Below are the code and all the weights of a small trained network. Each question names an input and a class and asks about switching units off, where a switched-off unit gives its printed mean instead of its output.

import numpy as np


def w(rows, s, z=0):
    codes = np.array(rows[::2]) - 128.0
    scale = np.full(codes.shape[1], s)
    scale[-1] = z or s
    return codes * scale


def norm(h):
    return h / np.sqrt((h * h).mean(-1, keepdims=True) + 1e-5)


def f(y):
    return y / 2 * (1 + np.tanh(0.7978845608 * (y + 0.044715 * y**3)))


def log_softmax(a):
    a = a - a.max(-1, keepdims=True)
    return a - np.log(np.exp(a).sum(-1, keepdims=True))


def net(x, mask):
    res = np.array(x, float).reshape(1, 7) / 4 @ E
    u = 0
    for l in range(2):
        y = f(norm(res) @ A[l][:, :-1].T + A[l][:, -1])
        res = res + np.where(mask[u : u + 16], y, B[l][:, -1]) @ B[l][:, :-1]
        u += 16
    return log_softmax(norm(res)[-1] @ U[:, :-1].T + U[:, -1])


A, B = {}, {}
E = w([
[132,26,49,172],'x0',
[125,129,128,130],'x1',
[126,129,130,128],'x2',
[127,128,129,126],'x3',
[165,196,48,146],'x4',
[244,101,130,26],'x5',
[12,123,55,3],'x6',
],0.0028)
A[0] = w([
[141,150,167,104,85],'L0N0',
[159,93,151,147,105],'L0N1',
[210,72,129,64,40],'L0N2',
[173,190,40,146,60],'L0N3',
[96,27,219,113,87],'L0N4',
[117,111,121,142,121],'L0N5',
[163,184,52,143,65],'L0N6',
[173,190,40,146,62],'L0N7',
[151,2,51,164,4],'L0N8',
[101,37,218,110,82],'L0N9',
[111,79,122,85,111],'L0N10',
[139,149,170,100,82],'L0N11',
[108,59,209,106,79],'L0N12',
[183,82,137,135,131],'L0N13',
[116,100,120,162,104],'L0N14',
[129,128,139,114,117],'L0N15',
],0.0069,0.0037)
B[0] = w([
[134,164,152,104,109],'L0N0',
[148,123,140,153,151],'L0N1',
[176,139,122,80,184],'L0N2',
[152,218,30,156,141],'L0N3',
[161,235,6,169,252],'L0N4',
[108,106,129,134,132],'L0N5',
[152,205,54,152,124],'L0N6',
[152,217,30,156,143],'L0N7',
[134,49,82,159,217],'L0N8',
[159,234,22,163,230],'L0N9',
[122,96,109,93,169],'L0N10',
[131,168,152,103,110],'L0N11',
[147,221,53,150,187],'L0N12',
[170,89,159,135,209],'L0N13',
[92,112,127,158,132],'L0N14',
[124,140,130,117,118],'L0N15',
],0.012,0.0014)
A[1] = w([
[129,222,205,93,103],'L1N0',
[51,112,39,9,117],'L1N1',
[153,120,134,150,103],'L1N2',
[17,139,151,241,111],'L1N3',
[141,65,112,153,67],'L1N4',
[210,103,125,67,27],'L1N5',
[198,131,165,201,73],'L1N6',
[196,131,169,202,67],'L1N7',
[223,106,133,69,30],'L1N8',
[140,122,135,140,117],'L1N9',
[171,58,90,136,75],'L1N10',
[144,1,222,99,1],'L1N11',
[123,132,127,133,119],'L1N12',
[128,220,210,97,104],'L1N13',
[131,121,135,127,123],'L1N14',
[205,131,159,204,82],'L1N15',
],0.0062,0.0026)
B[1] = w([
[112,60,73,158,188],'L1N0',
[111,175,221,206,252],'L1N1',
[107,135,133,126,124],'L1N2',
[203,137,108,5,225],'L1N3',
[121,99,107,126,124],'L1N4',
[123,140,118,60,127],'L1N5',
[81,154,174,138,166],'L1N6',
[80,155,174,137,162],'L1N7',
[139,137,119,56,137],'L1N8',
[117,131,129,124,123],'L1N9',
[69,105,107,117,150],'L1N10',
[187,181,112,185,139],'L1N11',
[132,128,127,126,125],'L1N12',
[107,59,74,158,188],'L1N13',
[124,127,127,127,121],'L1N14',
[76,156,178,142,180],'L1N15',
],0.02,0.0024)
U = w([
[81,156,250,172,126],'0',
[143,223,45,174,67],'1',
[175,109,135,11,105],'2',
[94,12,75,181,71],'3',
[148,127,129,150,252],'4',
],0.011,0.0045)

Each question gives the input, the list of numbers given to net, and the class t.
The units are the neurons (one row each of A and B). Each row of codes is followed by its name. A weight is (code - 128) times the scale printed after its matrix; where a second scale follows, it is the last column's (A, B and U).
mask holds one flag per neuron, layer by layer. A switched-off neuron (its flag False) gives its mean, the last column of its row in B, instead of its output. The means were averaged over made-up inputs and are rounded, as every weight is.
A unit's drop is (log p(t) with every unit on - log p(t) with that unit switched off) / (log p(t) with every unit on - log p(t) with every unit switched off).
The circuit of an input: a set's keep is (log p(t) with only the set's units on - log p(t) with every unit switched off) / (log p(t) with every unit on - log p(t) with every unit switched off). Starting from the 12 units with the biggest drops (on a tie, the unit counted first), units are removed one at a time, each time the one whose removal leaves the highest keep (on an exact tie, the one counted first), for as long as the keep stays at least 0.8.
units of the circuit, in order: the units of the circuit, biggest drop first
unit that matters most: the unit with the biggest drop
k most important neurons: the k neurons with the biggest drops, biggest first
top k neurons in layer l: the k neurons of layer l with the biggest drops, biggest first
input [3,-7,1,-6,-4,-4,7], class 0: units of the circuit, in order -> (L1N1)
input [6,-7,1,5,-8,4,-7], class 1: 2 most important neurons -> (L0N4, L0N9)
input [-5,-5,3,-5,1,-6,5], class 2: 3 most important neurons -> (L1N3, L0N2, L1N15)
input [-2,-5,-2,5,-7,-5,-6], class 1: 4 most important neurons -> (L0N4, L0N9, L1N1, L0N12)
input [0,-5,5,5,-3,5,-2], class 2: top 2 neurons in layer 0 -> (L0N2, L0N13)
input [-3,5,-6,7,6,-8,3], class 2: 3 most important neurons -> (L1N3, L0N4, L0N9)
input [-2,-5,-8,5,8,1,8], class 0: 2 most important neurons -> (L1N1, L0N4)
input [7,0,5,1,-1,-8,7], class 2: top 3 neurons in layer 0 -> (L0N2, L0N14, L0N13)
input [-6,-5,-4,0,-6,-4,-2], class 1: 3 most important neurons -> (L0N4, L0N9, L0N12)
input [-7,2,6,7,-8,-5,-6], class 1: top 2 neurons in layer 1 -> (L1N1, L1N3)
input [-2,2,8,2,2,-4,-3], class 2: top 2 neurons in layer 1 -> (L1N3, L1N1)
input [0,-7,-1,5,2,7,-5], class 2: top 3 neurons in layer 1 -> (L1N1, L1N8, L1N5)
input [2,0,-6,6,0,7,-5], class 2: 4 most important neurons -> (L0N2, L1N1, L1N8, L1N5)
input [-8,-6,7,8,-5,-4,-5], class 3: unit that matters most -> L1N13
input [6,8,-8,-6,7,7,8], class 0: 4 most important neurons -> (L1N1, L0N4, L0N9, L1N3)
input [-4,-3,6,2,3,-1,2], class 3: 2 most important neurons -> (L0N4, L0N9)
input [1,4,-3,8,-2,7,8], class 0: 2 most important neurons -> (L1N1, L1N3)
input [5,1,6,-2,-5,8,-7], class 2: top 3 neurons in layer 1 -> (L1N8, L1N1, L1N5)
input [3,-2,3,6,1,1,-3], class 0: top 3 neurons in layer 0 -> (L0N13, L0N10, L0N1)
input [8,4,0,-7,-8,-4,6], class 1: unit that matters most -> L0N4
